Below is a small trained network, with its code and all its weights. Each question gives an input and a target symbol and asks what happens when units are switched off, that is, made to give their printed mean instead of their output.

import numpy as np


def w(rows, s, z=0):
    codes = np.array(rows[::2]) - 128.0
    scale = np.full(codes.shape[1], s)
    scale[-1] = z or s
    return codes * scale


def f(y):
    return np.maximum(y, 0)


def softmax(a):
    e = np.exp(a - a.max(-1, keepdims=True))
    return e / e.sum(-1, keepdims=True)


def log_softmax(a):
    a = a - a.max(-1, keepdims=True)
    return a - np.log(np.exp(a).sum(-1, keepdims=True))


def net(x, mask):
    ids = ['αβγδεζηθλμξπστω'.index(c) for c in x.split()]
    T = len(ids)
    res = E[ids] + P[:T]
    q, k, v = (res @ M[0].T for M in (Q, K, V))
    z = softmax(np.where(np.tri(T) > 0, q @ k.T / 3**0.5, -1e9)) @ v
    res = res + np.where(mask[0], z, O[0][:, -1]) @ O[0][:, :-1]
    y = f(res @ A[0][:, :-1].T + A[0][:, -1])
    res = res + np.where(mask[1:25], y, B[0][:, -1]) @ B[0][:, :-1]
    return log_softmax(res[-1] @ U[:, :-1].T + U[:, -1])


Q, K, V, O, A, B = {}, {}, {}, {}, {}, {}
E = w([
[163,87,137,36],'α',
[64,133,104,137],'β',
[88,116,118,96],'γ',
[116,99,111,83],'δ',
[111,93,98,139],'ε',
[105,113,135,100],'ζ',
[98,100,119,172],'η',
[126,108,151,78],'θ',
[103,108,127,110],'λ',
[94,107,103,118],'μ',
[162,56,110,168],'ξ',
[120,81,148,192],'π',
[145,72,212,230],'σ',
[72,123,167,117],'τ',
[113,145,254,19],'ω',
],0.007)
P = w([
[4,23,164,101],'0',
[147,126,157,126],'1',
[170,84,168,132],'2',
[143,82,170,140],'3',
[129,63,166,138],'4',
[118,45,147,138],'5',
[105,27,145,136],'6',
],0.0043)
Q[0] = w([
[72,81,135,108],'h0',
[82,2,184,121],'h0',
[112,196,135,157],'h0',
],0.022)
K[0] = w([
[63,6,128,118],'h0',
[31,40,176,91],'h0',
[153,139,73,95],'h0',
],0.017)
V[0] = w([
[2,206,130,143],'h0',
[135,123,229,213],'h0',
[156,181,222,37],'h0',
],0.021)
O[0] = w([
[126,12,131,76,142],'h0',
[136,126,243,138,254],'h0',
[6,118,153,152,31],'h0',
],0.021,0.0028)
A[0] = w([
[232,121,126,84,115],'n0',
[87,121,48,40,11],'n1',
[155,192,169,122,158],'n2',
[113,113,114,177,178],'n3',
[118,132,106,115,90],'n4',
[138,160,54,123,157],'n5',
[115,101,178,121,65],'n6',
[94,98,90,129,144],'n7',
[160,120,186,136,148],'n8',
[147,38,160,92,139],'n9',
[161,124,59,134,182],'n10',
[141,148,50,144,148],'n11',
[147,108,101,241,167],'n12',
[149,181,110,116,113],'n13',
[102,90,129,115,185],'n14',
[133,137,139,137,173],'n15',
[119,153,128,148,149],'n16',
[149,91,117,217,145],'n17',
[154,140,65,101,150],'n18',
[125,160,130,131,116],'n19',
[169,89,54,154,191],'n20',
[66,147,122,179,143],'n21',
[99,198,134,1,252],'n22',
[127,145,126,99,109],'n23',
],0.0092,0.004)
B[0] = w([
[161,185,83,211,253],'n0',
[197,31,197,121,145],'n1',
[197,97,127,95,194],'n2',
[107,153,146,150,148],'n3',
[146,133,152,143,130],'n4',
[148,208,142,99,150],'n5',
[116,133,59,115,175],'n6',
[141,169,160,78,158],'n7',
[109,63,150,150,213],'n8',
[82,123,49,171,240],'n9',
[170,176,95,92,171],'n10',
[143,211,133,107,150],'n11',
[97,151,208,141,156],'n12',
[141,75,139,145,148],'n13',
[91,119,110,83,175],'n14',
[127,116,148,116,153],'n15',
[136,119,141,155,140],'n16',
[118,158,184,145,157],'n17',
[176,162,115,84,160],'n18',
[136,122,125,157,137],'n19',
[152,136,122,43,186],'n20',
[137,180,138,184,168],'n21',
[79,152,252,128,156],'n22',
[133,136,117,137,129],'n23',
],0.025,0.011)
U = w([
[108,182,214,130,38],'α',
[150,105,58,105,2],'β',
[134,117,104,70,150],'γ',
[126,147,145,51,218],'δ',
[155,186,109,142,185],'ε',
[107,103,143,86,153],'ζ',
[135,159,94,193,85],'η',
[63,74,205,116,207],'θ',
[117,105,109,122,243],'λ',
[145,157,87,97,49],'μ',
[215,116,206,87,105],'ξ',
[124,109,138,213,176],'π',
[172,3,138,116,71],'σ',
[99,76,92,99,55],'τ',
[92,187,90,153,34],'ω',
],0.0046,0.0073)

Each question gives the input, a string of symbols that net reads in full, and the target symbol t.
The units are the heads (3 rows each of Q, K, V and O) and the neurons (one row each of A and B). Each row of codes is followed by its name. A weight is (code - 128) times the scale printed after its matrix; where a second scale follows, it is the last column's (O, A, B and U).
mask holds one flag per unit, heads first, then neurons. A switched-off unit (its flag False) gives its mean, the last column of its rows in O or B, instead of its output. The means were averaged over made-up inputs and are rounded, as every weight is.
A unit's drop is (log p(t) with every unit on - log p(t) with that unit switched off) / (log p(t) with every unit on - log p(t) with every unit switched off).
The circuit of an input: a set's keep is (log p(t) with only the set's units on - log p(t) with every unit switched off) / (log p(t) with every unit on - log p(t) with every unit switched off). Starting from the 12 units with the biggest drops (on a tie, the unit counted first), units are removed one at a time, each time the one whose removal leaves the highest keep (on an exact tie, the one counted first), for as long as the keep stays at least 0.8.
units of the circuit, in order: the units of the circuit, biggest drop first
top k neurons: the k neurons with the biggest drops, biggest first
drop when u is switched off: that unit's drop, to one decimal
input ξ ξ β, target ξ: units of the circuit, in order	h0, n9, n2
input σ π δ, target π: top 3 neurons	n0, n20, n8
input ξ π ξ θ σ β α, target ξ: units of the circuit, in order	h0, n9
input σ δ σ ξ, target π: units of the circuit, in order	n0, h0, n8
input ξ μ ε, target ξ: units of the circuit, in order	h0, n9
input σ δ ξ, target π: top 4 neurons	n0, n8, n20, n9
input η δ π, target η: units of the circuit, in order	h0, n0, n9
input θ σ μ π, target θ: units of the circuit, in order	n0, h0, n10
input ε σ σ λ σ β, target π: top 2 neurons	n20, n10
input σ ε α, target σ: units of the circuit, in order	h0, n2, n8
input λ ξ λ π σ σ α, target π: units of the circuit, in order	n20, h0, n10, n8
input ω θ ξ ε, target ω: top 3 neurons	n21, n6, n8
input σ α σ τ σ ω, target σ: units of the circuit, in order	h0, n2, n8, n6
input σ λ δ, target π: top 3 neurons	n20, n0, n8
input α τ π, target α: top 3 neurons	n9, n0, n12
input ξ ζ γ ξ η θ, target ξ: top neuron	n9
input π ξ λ, target π: top 3 neurons	n0, n8, n20
input τ β ω δ θ, target τ: top 2 neurons	n9, n0
input η σ σ σ, target π: units of the circuit, in order	h0, n8, n0, n20
input ξ μ ω ξ π π μ, target ξ: top 3 neurons	n9, n2, n6
input ξ σ σ η δ ω, target ξ: top 3 neurons	n9, n2, n14
input π ξ ξ δ β, target π: top 2 neurons	n20, n0
input α ξ η ξ ζ ξ σ, target α: drop when n12 is switched off	0.3
